What can hang from each mark
dumu: pida tovu zesu zorar
zorar: tovu
simi: peta sanid tovu
nofov: bebi dumu peta zesu
sezu: dumu nofov pida
daru: bebi peta sezu zesu
tovu: peta pida sanid zesu
zesu: dumu peta pida
bebi: simi zesu
peta: daru pida sanid simi
pida: nofov peta sanid tovu zorar

Known rows, with every way that one mark hangs from another
(nofov dumu (peta pida (simi sanid tovu))): [ 339  204  -84 -384 -109   72 -305  217    3  -59  372  -98  208   87
 -253 -119   83  -82  104   68  137  114 -112  376   24  290  -76 -266
  -66 -111 -141  -39 -127 -158  193 -121   95  122  494  550  -31  165
  280  124  277 -220 -129   46 -133 -137  -11 -225  -92  -94  -78  385
   77  149  406 -101  -22  291   69  106 -160]
(simi (peta (pida nofov (tovu zesu)) sanid)): [ 428  130   92 -254 -189  -13 -286   55  112 -171  418 -101  -40   29
 -211  -36  221  117  -22   -8  276  -19 -236  220  -95  299  -97 -275
 -305 -120  -91    2   81   11  182  213  -65   98  518  300  111 -205
  468  -68   14 -144 -176  362 -208 -305 -281 -152 -200   64 -295  635
   41   87  277  -98  201  383 -374  -63 -223]
(bebi (simi (peta pida) sanid tovu) zesu): [ 213  171  110 -233 -300    9   42 -385  260 -121  280 -126  -12  112
 -127  -29  157  194 -256  138  206   -3  -71  446   95  221  -13 -280
 -484  -49 -209  114 -119 -395  200 -114  136  -74  619  480   -8  247
  422  223  264 -317 -234  264 -243 -181 -112 -121  137  152 -349  291
  -83  153  514   -1   77  261  -89  178 -128]
(zesu (dumu (zorar tovu)) (pida nofov peta sanid)): [ 178  -71   51 -534   14  -75 -261 -218  419  -69  270  362  -10 -241
 -311 -105  437  108 -232 -166  234   40 -146  338 -233   -6 -206   26
 -412  106 -128   67 -244  472  -79  313  101   21  323  107  154 -104
  334  232  332 -525 -175  146  -28 -205 -200  -71 -214  209  -91   67
  -21  219   40 -181 -115  200 -346  281  121]
(tovu (pida (peta (daru zesu) simi) sanid)): [ 495  162  130 -231 -225   20 -359  131  131 -385  282  114   16   13
  -27   42  315   40  194   32  229 -237   41   94  217  296  -34 -130
 -181  -51  -68  111 -258   42  193  314   21  -45  315  407   25   66
  502   85  -74 -237  -22  210   51  -57 -326   22   22  130 -211  581
  -17  168  114   46   70  233 -212  122   42]
(daru (peta sanid) (sezu (dumu zorar)) zesu): [ 251  167 -432 -299 -452  -36  170  -75  -89 -201   -3  138 -235 -206
  265   33  203  136  394   69  445 -276  177  -73 -132  305  160   95
  -19  -96  -27  108   -6 -421  -54   85 -202 -186  433  787   84 -268
  204   98  468 -127 -315   76 -135 -269 -176   39  -24 -234  -31  476
   83  -31  187  216  377  126  148   -6  168]
(simi (peta (daru bebi)) (tovu (pida nofov))): [ 195  244  -19 -344 -234   -8 -295 -175   74 -400  477   34   33 -175
  -58 -225  504   52  -73  180  106 -230   -1   29  136  373 -251 -167
 -407  -16 -135   64  -37 -193  112  281    4  -68  604  455 -218  -57
  249 -113   96 -277  -39  272 -152 -206 -169  -62  162  375 -351  650
  179   61  345  -47   73  305 -193   87 -188]
(simi (peta (daru zesu)) sanid (tovu (pida zorar))): [ 198  315   40 -417 -332  126 -305 -406   39 -413  539 -131  -83  -19
 -169 -192  307  135 -106  348   85  -93  213    5  241  125 -122 -206
 -431  157 -178  195   -7 -292  250  232 -148   -5  581  504  -21   12
  292  106  148 -280 -200  171  -31 -130  -72  -79   18  379 -428  794
  -35  204  318  -35  -19  164 -254  122 -184]
(zorar (tovu sanid (zesu (peta simi)))): [ 487   24  253 -213 -116 -124 -480 -161  222 -179  334    6   28   68
  133  134  332  219  173 -136  269 -311 -196  276    1  547  344  181
 -109 -310   96  144  -38   72  111  107  167  -56  426  418   28 -247
  500  266 -118 -163  205   60   29 -604 -218 -129 -236    5  366  370
  116  -10  213 -252   30  344 -269 -126   21]
(pida (nofov dumu) (peta (daru zesu) sanid) zorar): [ 510  223   72 -513   25  -24   -3  169  198 -292  161  -25  -40   22
 -352  -79   98  -98  122 -140  296   73   11   94  -50   48 -189 -240
 -117   51 -447   85 -251  -51  176  239  -97  -39  337  310   45 -183
  599   -4  188 -207 -361  350  -19    0 -432  -53 -120   44 -292  534
  -42  265  268 -151  119  313 -299  210   74]
(pida (nofov bebi (zesu peta)) sanid tovu): [ 279  245   84 -351  116   50   44   78  141 -244  211  184   60   -3
 -198 -277  518 -141   11  103  463   75 -243  340 -125 -204 -343  -83
  -73   79  -37   75 -403  -47  -35  171   55  -63  354  181 -108 -134
  519  170  371 -269   55  378 -135 -242  -14  -45 -148  315  -77  303
  145  251  102 -245    1  259  -62  371  -38]
(daru peta (zesu dumu pida)): [ 244   47 -231 -296 -204  175  -58 -112  140 -168  131  333   29 -113
  276  -34  310  172  149   21  154 -170  191   13  -79  336  123  161
 -190 -140   47 -123   71   -9 -100  133  -94 -305  352  365  -42  -86
  138  215  424 -487 -157   37 -205 -543 -126    3   74  -47  -63  207
  181  228  196  265  125  162   77  -89  172]
(nofov (dumu zorar) (peta (simi sanid))): [ 387  197  -59 -502 -113   -2 -166   33  -27 -125  262   97  176   14
 -243   28  119   -9  306   57  365   21  -45  402 -159   82   93  -54
 -107   12  -73  110 -381 -164   -9  -50  -19   59  423  655   45   95
  273  205  368  -81   -8  -93  -24  -97  -10 -212  -65 -113   92  284
   81  213  326 -319   -9  196   70  189  -48]
(peta daru pida (simi (tovu sanid (zesu dumu)))): [ 524  381  188 -257 -375  -26 -851  369   74 -169  356 -130  -91   -6
  224  145  178  -56   77 -374  216 -136 -136   -2  257  731  123 -169
  -38 -511 -100   40   34   28  180  138  258   84  534  215   41    2
  510   97  -34 -333  -65   86   35 -359 -263 -167  -52  -62 -205  523
   39  -77  242  -32  160  389 -251 -183 -185]
(zorar (tovu peta (pida (nofov bebi)) sanid zesu)): [ 595   10  341 -154 -166 -189 -266 -252  326 -558  363  156   96   19
  108  -91  626  112  118   60  653 -331 -224  218   84  373  192  -99
 -154   48  185  -39 -137 -173   25  387  176   91  495  268 -118 -167
  168  155 -274  -32  313 -146    0 -505 -138 -142 -315  254  133  596
   52   29  221 -396  -17  434 -318 -215 -272]
(simi (tovu (pida (peta daru sanid) zorar))): [ 236  241  132 -389 -281 -107 -456 -125  151 -236  454  -50   71  -91
 -173 -139  239   69  -44   12   90 -122 -100   76  106  281  -22 -149
 -429   60 -195   55   74   39  304  248   36  -58  512  468  -48 -100
  459   84   36 -193 -141  140   62   -4 -350  -64 -101  297 -393  629
   -3  230  219 -174   21  354 -292  216  -88]
(zorar (tovu peta sanid)): [ 455   61  218 -353 -185 -168 -201 -249  289 -228  321    9   77 -187
   10 -104  355  148  250  -55  386 -200  -70  350 -116  492  319  138
 -251  -53   11   77    3  -62   93   58   75  -43  519  384 -158 -207
  273  191 -128  -52  216  -38   95 -503 -169  -90 -127   90  202  359
  143  122  171 -299  -53  420 -258   16   29]
(simi (peta (daru bebi)) sanid): [ 287  263  -33 -273 -271  -37 -140 -345   42 -321  428  -60   -2 -220
  -76 -181  218  123  150  126  151  -77  266  123  -11  333 -130   93
 -228   31 -169  220 -144 -201   75  181 -137 -186  561  536  -94   17
  474   90  191 -271   37  226    5 -251 -151  -61  260  104 -263  534
  100  289  363  -69   -3  187 -166  113 -113]
(bebi (simi sanid tovu)): [ 206  218   56 -324 -186  -89   31 -433  119 -144  312   19   79  -74
  -25 -199  185  174  -12    6  201   -1  108  438   12  228  -12  -47
 -389 -101  -62  128  -93 -192  126 -142  123 -103  592  439 -103   35
  448  307  199 -245  -67  128  -97 -243   39  -30  105  227 -159  234
   10  286  207 -197   -6  252 -112  170  -78]
(nofov bebi (dumu zesu) (peta daru)): [ 491  412  -26 -327  -33  -27 -137  163  -17 -214  182   43  162   51
  -67  -84  341  -84  311  125  561   65 -120  305 -208   63  -27  187
  243   22 -193  -46 -514 -471   29   23  -80  -66  477  644 -264  128
  474  140  409  -30  177 -142   44 -127  -72 -137  -17  183  -91  169
  174  343  584 -401 -185  168  244  151 -262]
(sezu (dumu (zesu peta) zorar) (pida sanid tovu)): [  89  240  199 -446 -167 -161 -168 -150    9   25  215   33 -288 -245
 -110  -81  549  238   36   44  495  -36 -351  195  -61  -74   12  269
 -274   79 -140  -13 -584  -49   -5  143   69   62  419  547  -44 -150
  366  330  483 -188 -274  114  231 -148 -198   -7 -190  189  -48  455
  -52  244  281 -183  -48  -10   62  260   64]
(zesu (peta pida sanid (simi tovu))): [ 332  157    9 -192 -191   23 -620  278  -91   15  233   -7   57  -39
   80  111   23   53  205  -98  -64  -92 -223  119   58  470    1  -15
 -168 -528  -14   69  185   56  364   90   99 -101  457  439   78 -177
  602   11  286 -326 -208  306  -48 -400 -326  -71  -77 -156  -25  524
   30 -105  205  151  230  289  -86   61  -91]
(nofov (bebi (zesu pida)) (dumu tovu)): [ 372  240  -29 -328   30   66   55 -148  215 -115   36  120  173  112
   37 -203  498   32   64   34  508   40 -282  367  -55  -47   58  173
 -136   36 -127 -100 -412 -275   64  -46  187  -86  436  478 -294  216
  273  205  469 -319    0   24 -189 -201  -20 -152  -88  248  -23   19
   98  286  550 -359   -2  244  207  127 -141]
(dumu pida (tovu (zesu (peta sanid simi)))): [ 258  340  200 -324  -48  -82 -492  -81 -169 -154   99   43   27    8
   94  250  323  258  301  -27  345 -204 -142   85  -62  247  172  217
 -190 -396  142   -2 -188 -111  189   94   25  150  283  530  -84  -27
  506  -36  233 -139   -8  101  115 -309 -190    4 -269   55    5  380
   -6  -26  314 -267   62  150   18   26 -179]
(dumu (pida (peta simi) sanid zorar) tovu): [  49  313  287 -653   47  -67 -195 -141   99 -150  259   38  -30    9
 -459   23  355  175  -37   77  286   25  -37  307  -47 -101 -121 -105
 -390  186  -71  129 -382  209  125   68  -73  229  125  328   -2  174
  406  -36  224 -170 -178  184  255  203 -205   97  -69  345 -222  289
  -59  278  217 -306  -58  207 -223  478   61]
(bebi (simi peta sanid tovu) zesu): [ 203  185   82 -301 -273  -24  160 -567  278 -166  285  -56   30   69
 -136  -89  226  237 -228  141  255  -62  -29  475   41  179   21 -156
 -504   -3 -199  158 -168 -436  169 -125  117  -93  619  504  -94  205
  425  325  300 -319 -139  221 -238 -208  -54 -113  113  222 -303  290
  -40  193  506 -115   26  245  -76  237 -105]
(zorar (tovu (pida peta))): [ 292  -12  150 -278 -108 -156 -190 -277  340 -143  418   51  144 -105
 -122 -129  426  225   34  129  192 -196 -103  460  -69  401  183  105
 -335  119  -18  -33  -57  169  162  150   61 -102  490  509  -89 -117
  338  119 -164  -85   92   12  -27 -273 -226  -73  -61  282  192  260
   74  286  214 -241  -94  333 -234  102   43]
(bebi simi (zesu peta)): [ 343   69  173 -121  -97 -139   63 -262  250 -117  -91  180  130   66
  223  133  182  215   65  -40  234 -165 -220  411  -13  295  300  161
 -391 -219 -102   68 -281 -256   30  -20  210 -393  491  542  -85   68
  595  350  256 -273  -10  169 -157 -367 -296   12  176  -14  115   35
   46  166  342  -66   85  250   54  201  155]
(dumu zesu (zorar (tovu pida))): [ 187  201  216 -286 -236  -74 -227 -254   19 -146  337   73 -139  -86
  -90  165  535  263  121  181  453 -127  -14  309 -154  153  161  226
 -166   34   94  161 -258 -157   49   67 -105   -1  434  620  -33 -215
  288   25  126   86  101  -92   95 -288   69  -72  -19  381  173   99
    6  202  229 -404  -92   87 -169  136  -13]
(pida (peta daru simi)): [ 470  233  179 -352 -182  -84 -367  173  166 -159  332   10  103  -78
  -76   66  105   84  201 -141  145  -70  -88  280   -6  506  106   86
 -128 -122 -255   91 -196  189  153   98   10 -143  401  405  -60   27
  668   84   10 -211  -55  174   90 -144 -427  -25  142   42 -123  354
  145  251  234  -83   51  349 -221  209  -34]
(pida nofov (peta sanid simi) (zorar tovu)): [ 339   76  191 -450  -84 -131  -84   52  364 -124  366   16   17   51
 -540   36  113   67 -126 -109  133   10 -143  425  -55  272 -174 -275
 -171   35 -236  104 -116  312  228  136   43   28  307  196  140 -259
  691  -21   50 -155 -261  310  -16 -117 -370  -60  -86   91  -29  350
  -16  142  157 -181  177  400 -499  280   88]
(sezu dumu (nofov (peta (pida sanid) simi) zesu)): [ 462  350   56 -272 -288  -52 -251  401   86   82   38   38  -93  -78
   31  -19  256  -10  148  -53  523  159 -434  408   -7  268 -169 -191
  125  -83 -253 -181 -441 -146   73  -39  175   95  519  504  -43  211
  551  306  296 -226 -264  -12 -183 -148 -423 -335  -59 -226  -59  392
   71  -64  317   82  145  252  180  165  134]
(zesu (dumu (pida (nofov bebi) peta sanid tovu))): [ 150  209   86 -606  178 -115  -11  -82  295 -235  221  225   70 -247
 -352 -338  532  -67 -130  -78  468   86 -140  419 -146  -90 -280  -36
 -289  139 -129  -71 -393  262   -6  369   33  174  311   12  -44   37
  311   50  379 -324  -96  157   29  -64  -73   14 -175  339 -175  288
  -26  307  184 -235 -140  248 -137  345  -83]
(sezu dumu (pida (nofov bebi) (peta simi) zorar)): [ 352  167  170 -467 -114 -252   51   43  328 -100  261  150  -60  -59
 -242 -176  349  138  -92  -23  441    9 -428  434  166  122 -160 -180
 -121  259 -334 -232 -548  215   53  197  138   18  427  201  -26  107
  453  258  321 -234 -510   47   85    4 -524  -26   94  121  -60  611
  -39  311  387  -57  202  292  -63  178  -72]
(dumu (pida nofov zorar) (tovu sanid zesu)): [ 227  321  374 -541   71 -166 -212 -297   -3 -365  163   38  -75   76
 -130   42  491  168   12  -86  616  -41  -48  148  -67    6   24 -141
 -334   29   40   50 -279  -51  -70  151  -17  286  306  253  -62  -51
  240   12   24    6  -44  100  115 -141  -94   16 -246  357 -129  401
   -2  187  176 -522  -12  260 -313   61  -83]
(sezu dumu (nofov (peta pida))): [ 421  201   12 -315 -207 -201 -212  104  100   71   27   30   11 -232
  136 -207  214  134  119  -44  440  188 -386  410 -126  411   33   67
 -129  -17 -276 -252 -222  -46  -11   95  149  -28  705  608  -81   41
  401  278  171 -165 -243 -102 -162 -276 -464 -294  -40 -174   50  397
  131   42  322   31   71  318   93   54   55]
(sezu (nofov dumu (peta simi) zesu) pida): [ 438  427  -66 -473 -179  -23  -46  227   49   77   87    5    9   30
  -84  -81  235  -18  329   77  539  -53 -379  480   40  136   18 -140
  159  -46 -285 -272 -556 -328   20 -191  195   47  499  626 -286  301
  372  298  430 -142 -266 -160 -167 -172 -363 -352  -25 -166   65  333
  184  106  549 -105   84  252  435   25  196]
(nofov (peta (daru bebi) (simi sanid tovu))): [ 233  388  -91 -359 -362  -41 -284   23    1 -308  375  -72  194  -76
 -141 -106  156  -63  111   73   92  -74  141  101  110  496 -139  -71
  -58 -116 -152   92 -181 -234   15   12   95 -106  565  621 -195   82
  471   76  239 -233   90  133    2 -181   -7 -116  201   -2 -289  365
  233  140  309  -93   10  245   53  245 -115]
(bebi (zesu (dumu zorar))): [ 275  220   28 -330 -278 -123  -66 -159  188  -30   -1  179  -16 -184
   95   72  304  129   73 -124  434  -47  -79  299 -127  288  271  200
 -293  -90  -86   71 -200 -115 -111  110  106 -190  539  410   -4  -24
  298  287  335 -253  -44  -29  -82 -336 -111 -127  150  -12   98   73
  -17  197  274 -209   88  257  -17  204  143]
(zesu (dumu (zorar tovu)) (pida peta sanid)): [ 159  -33   33 -523  -93  -69 -368 -295  430    2  315  286   -8 -256
 -227  -79  415  182 -137 -129  176  -42 -133  327 -214   55   -9  180
 -431  110  -87   93 -182  451  -10  242   72  -47  345  253  142  -31
  319  308  342 -506  -97   31   60 -194 -204  -97 -190  184  -59   51
  -14  269  108 -195 -157  188 -241  277  158]
(zesu (dumu (pida sanid tovu) zorar) peta): [   6  210   93 -624   70  -83 -374 -181   43  -86  117  236  -26 -357
  -88  -54  436   68   87  -67  267  -66 -138  213 -197  -71   88  283
 -506  -99   14  121 -308  197  -54  322    9   34  315  330   88 -121
  274  127  532 -321  -51   66  163 -219  -54   29 -195  158   82  223
  -25  134  100 -205 -129  102  -30  340  118]
(zesu (dumu tovu) (peta sanid) pida): [ 205  167  -82 -273   16  -31 -617 -134   48   47  -43  334  139 -186
  244  -28  263  146  126 -170  -16  -57 -205    1 -179  228   13  370
 -321 -407   92 -139   64  188  195  238  138 -208  439  339  -83  -83
  500  250  510 -669 -157  151  -87 -511 -350  -87 -262 -104  -49  272
   55   66  139  -17   -3   37   59   82  -30]
(dumu tovu (zesu (peta daru) pida) zorar): [ 115  382  239 -395  -55   51 -621 -123 -194 -121   86  149 -104  -45
  112  269  405  236  144   74  249   29 -131  -90 -235  -21   60  494
 -229 -166  -27  151 -353  -96  -13   86  -95 -142  341  643 -147  -71
  498   42  499 -316  -63  143  189 -284 -170  -10 -117  280 -197   58
  153  166  234 -297 -159 -113   -3  296 -146]

Rows
[ 233  174  268 -377 -190  -75 -102 -258  248 -240  460  -58  -58   39
 -306 -191  387  157 -150    2  311   24 -118  239   49   58   62 -116
 -413  269  -39  223 -145  158  -56  156   22   18  347  275   92 -191
  412  295  -40 -151   78  153   62  -97  -15  -17 -132  327 -181  390
   22  398   76 -410   -6  428 -472  222  118] | (pida sanid (tovu zesu) zorar)
[ 192  115  209 -395  -38   35 -491 -121  205 -215  322  102   83  -82
 -120 -138  262   33 -114  -97  -96   35 -254   75   86   19  -42  126
 -520   36 -250  190 -225  322   59  279  106 -223  299  311   38 -131
  653  273  302 -452  -40  307   86 -151 -262   83 -123  248 -282  270
  139  299   47  -87 -100  243 -321  297  147] | (zesu (peta daru) (pida sanid tovu zorar))
[ 316  409  221 -485 -123  -62 -262 -149  187   -3    9   66 -200  -87
  148 -182  495  119   -2 -178  575  160 -432  231  -36   32  -62   43
 -167   65 -254 -150 -375  -40   80  -32  175   53  522  376 -224  122
  393  396  350 -365 -340   12 -129 -227 -415 -336 -251   98 -141  394
  123   66  250 -198   52  138   33  140  143] | (sezu (dumu (tovu sanid)) (nofov (zesu (pida zorar))))
[ 402  396  -19 -424 -123  -46   65   -4   51   99  107  -33 -138 -142
   33 -231  334   63  326    4  590  -12 -270  448   13   75   36   26
   43  -22 -304 -187 -453 -293   49 -136  161  -18  530  533 -302  140
  340  316  374 -167 -296  -91 -135 -252 -327 -277   -3    1   92  334
   91  225  486 -157   64  280  290  -41  232] | (sezu (nofov dumu zesu) pida)
[ 445  -81  -49 -223  171   20 -316    6   36 -115   78  313  191  -91
   68  -67  197   27  217 -231   84  -10 -302  177 -124   88 -128  126
 -243 -345 -136  -19  -97   94  218  223   73 -145  345  329   -3 -191
  524  196  464 -443 -181  287 -217 -426 -330  -41 -289  -88  -13  374
   66   93  195   -5   47  191  -82  -24  -21] | (zesu (peta sanid) (pida (nofov dumu)))
[ 379  137  155 -460   29 -104  -44  -53  171 -284  276   45   79  -71
 -137 -275  380  -56   33 -212  409   22 -130  354 -107  252  -38 -119
 -320  -51  -85   46 -115  129  -28  139   92   31  506  168 -105 -283
  336  102  -36  -82   22  333 -146 -347  -74  -72 -146  209  -31  419
  213  225  -10 -288   59  377 -355  104   19] | (pida nofov (tovu sanid))
[ 292    0  109 -357 -139  -67 -298 -226  282 -131  321  155  120  -30
 -221  -52  133  200   -6 -118   58   17 -209  223  -63  103   -9    6
 -415  113 -207   52    8  333  205  179  -98 -187  347  319   77  -17
  517  238  280 -327 -234  173    6 -109 -424  -38 -101   98 -335  381
   38  374  159  -93   11  265 -290  212   59] | (zesu (pida (peta sanid) zorar))
[ 431  122  -56 -207 -260  -24 -345    6    8   -8  324  -32  -10 -103
  -48   22   83  176  224   20  166  -67  -78  272 -147  343   -6  -79
 -274 -201  -58   48  155  -48  293  116 -156  -62  548  460  109  -81
  486    2  153 -141 -170  234 -112 -282 -373 -100   22  -44 -164  568
    3  123  319   31  196  314 -192  -33 -108] | (simi (peta pida sanid))
[ 325  294  -91 -291 -272 -163 -178    6   54 -261  192   48  221 -155
   28  -81  219   15  281   52  218 -133   75  135  -97  481   59  129
 -121  -28 -132    0 -200 -201 -142   83   -3 -294  587  689 -227   10
  453   89  134  -81  208   53   11 -221 -188  -56  274   -7 -129  209
  302  274  279 -171   -6  298   92  189   54] | (nofov (peta (daru bebi)))
[ 215  107   35 -357 -131  -40 -332 -224  262  -53  202  313   83 -166
   36  -98  278  156  -67 -177   30   58 -141  239   10  206   59  137
 -381   -3  -98  -27  -33  331   24  173   22 -226  420  144   32   33
  348  356  391 -497 -183  -57  -60 -316 -202  -41   87   88  -68  172
   52  344  122  -76  -30  211 -184  109  134] | (zesu dumu (pida zorar))
[ 142  190  304 -225  -11   48 -387    3  -74 -264  277  186  -38  117
 -107  132  405  138  -95  146   79   -7 -216  105  128  150 -170  -36
 -145 -125   16  127 -162  -33  195  191  -50  -42  293  318  -43 -138
  429   54  304 -295 -179  194   -7 -301 -133    7  -17  271  -50  496
   34   64  203  -68  -23   79 -231  246 -112] | (dumu (zesu (peta (simi (tovu (pida nofov zorar))))))
[ 300  219  -79 -248 -212  -32  298 -239  179 -341   24  128  -23  -13
  168  -54  351  153  255   96  274 -252  231  165  108  306   68   48
 -204 -109   17   97 -221 -305  -81  -38  -52 -378  499  522 -168   22
  323   57  234 -204  -38  218 -122 -341  -29   18  415   54  -14  169
  155  205  222    8  197  170  118  116  236] | (daru (bebi simi) zesu)
[ 379  352    0 -212 -127  -23 -424  198   20  112  -80  118 -111 -205
  245  -12  142   -7  247 -133  297   77 -271  181 -118  262  -56  108
   34 -364 -117 -107  -52  -72  170  177  115 -177  540  371  -26  -53
  602  225  432 -453 -274   80 -181 -497 -488 -316 -109 -269   48  388
   22  -68  236  118  115  188  121   61  156] | (sezu (nofov (zesu dumu (peta pida sanid))))
[ 263  151  120 -453 -237 -234  -85 -334  250  -36  354  -72  -75  -81
 -150 -136  293  204   74  -22  318 -205  -58  413   74  268  210  -23
 -289   91 -119   -7 -176   52   32   -7  133  -62  516  408  -59 -133
  345  280   32    1 -116  -17  135 -257 -240  -10   51  189  168  326
   38  340  249 -274   63  352 -174  -26  248] | (sezu (pida (zorar (tovu sanid))))
[ 154  223  274 -168  -88  -15 -313 -212  118 -308  124  198  -42   57
   95  187  300  181  -11   -6    1  -65 -125  -13  106  118  -53  244
 -227 -101 -172  166 -385  -93   46  128  -48 -414  293  466 -108   64
  666  155  501 -419  -87  185  106 -245 -261   88  222  189 -286   89
  131  260  308  -34 -100  -30  -55  243   78] | (dumu (zesu (peta (daru (bebi simi))) (pida zorar)))
[ 425  273  -16 -145 -247  -75 -476  218  -56 -217  123   70   74 -153
  192  134   70  -19  403 -184    3 -263  -14  -61   93  561    7  201
  -34 -507  -86  155 -109  -71  208  220   90 -316  411  538  -58 -186
  791  -18  280 -309   25  307   59 -380 -384   -3  160 -222  -34  459
  134  -39  226   94  246  224  -21   81   42] | (zesu (peta (daru bebi) sanid simi))
[ 273  255   44 -551 -333 -295  -29 -264  180  195  153  -47 -289 -423
   52 -214  419  298  107  -46  620  -49 -325  493  -42  272  183  249
 -234   47 -326 -163 -460  -34  -64   23  281   61  701  649 -116 -145
  336  314  257  -65 -367 -193   43 -294 -375 -231  -43   64  286  293
   12   56  374 -168  145  282   76  -20  218] | (sezu (dumu (zorar tovu)) nofov pida)
[ 483  334   15 -380 -255 -240 -227   48   89  -19   31   21   30 -319
  183 -219  225   90  185 -124  477  120 -292  342 -128  460   66  211
  -99  -49 -395 -187 -351 -145  -35  115  186  -66  728  665 -203   -3
  569  335  157 -156 -118 -121  -93 -253 -480 -253  -20  -99  -14  380
  184   65  340  -86   22  325   86   96   45] | (sezu dumu (nofov (peta daru)))
[ 422  -96  188 -376   36  -15 -240 -182  232 -267  348  252   10   26
 -202  -26  426  181  -18 -127  436   -6 -262  201 -131  -92  -66  -56
 -331  147 -115  139 -311  205  -81  260   -4   86  237  290  135  -13
  273  297  187 -352  -80  136  -44 -112 -217  -96 -329  193 -238  355
   -7  298  199 -325  -84  297 -342   86  -54] | (tovu (zesu (pida (nofov (dumu zorar)) peta sanid)))
[ 331  303   45 -573  100  -42   83 -181   85 -148  127   78  -77 -158
 -172 -365  404  -11  148   21  637  151 -169  488  -17 -273 -162   15
 -130  173 -254   91 -510 -128   57  173   33  153  345  362  -58  100
  331  152  470 -132 -117 -117   29    7 -128 -123  -95  291   40  312
  -51  196  426 -292  -33  344   -5  150   91] | (sezu (nofov bebi (dumu (pida sanid zorar))))
[ 277  248   18 -367 -299  -33 -500 -267  104 -426  501  -44    6 -138
   75 -214  500   41   54   71  174 -379    4  -38  169  427  -45 -117
 -423  -73  -56  127   38 -219  194  275   11  -64  637  520 -201    0
  180    4   31 -240   81  194  -36 -229 -224 -132   38  310 -341  789
  189   36  351  -89   42  283 -156  -12 -139] | (simi (peta (daru bebi)) (tovu pida sanid))
[ 164  127  239 -486  -97 -151 -330 -370   37 -135  287   43  -44 -181
  -25  214  441  342  203   72  437 -234 -116  315 -194  152  384  360
 -357  -94   22  168 -277  -23  -58  115  -58   59  365  637   57 -190
  301   39  214   72  105 -108  198 -342  -21   -2 -177  260  297   77
    9   95  299 -420  -96  227  -97   80    4] | (dumu pida (zorar (tovu (zesu peta))))
[ 422  348 -100 -176 -373 -154 -217   43  -17 -232  188  -31   27 -268
  123  -55  143  -22  393 -205  229 -184  177   -1    2  516  -29  142
  -75 -305 -143  122  -70 -202  125  158   31 -259  544  553 -141 -203
  668  -18  152 -119   93  239   32 -264 -239  -10  217  -53 -212  366
  105  166  222  -95  209  308  -72   35   50] | (peta (daru bebi) sanid)
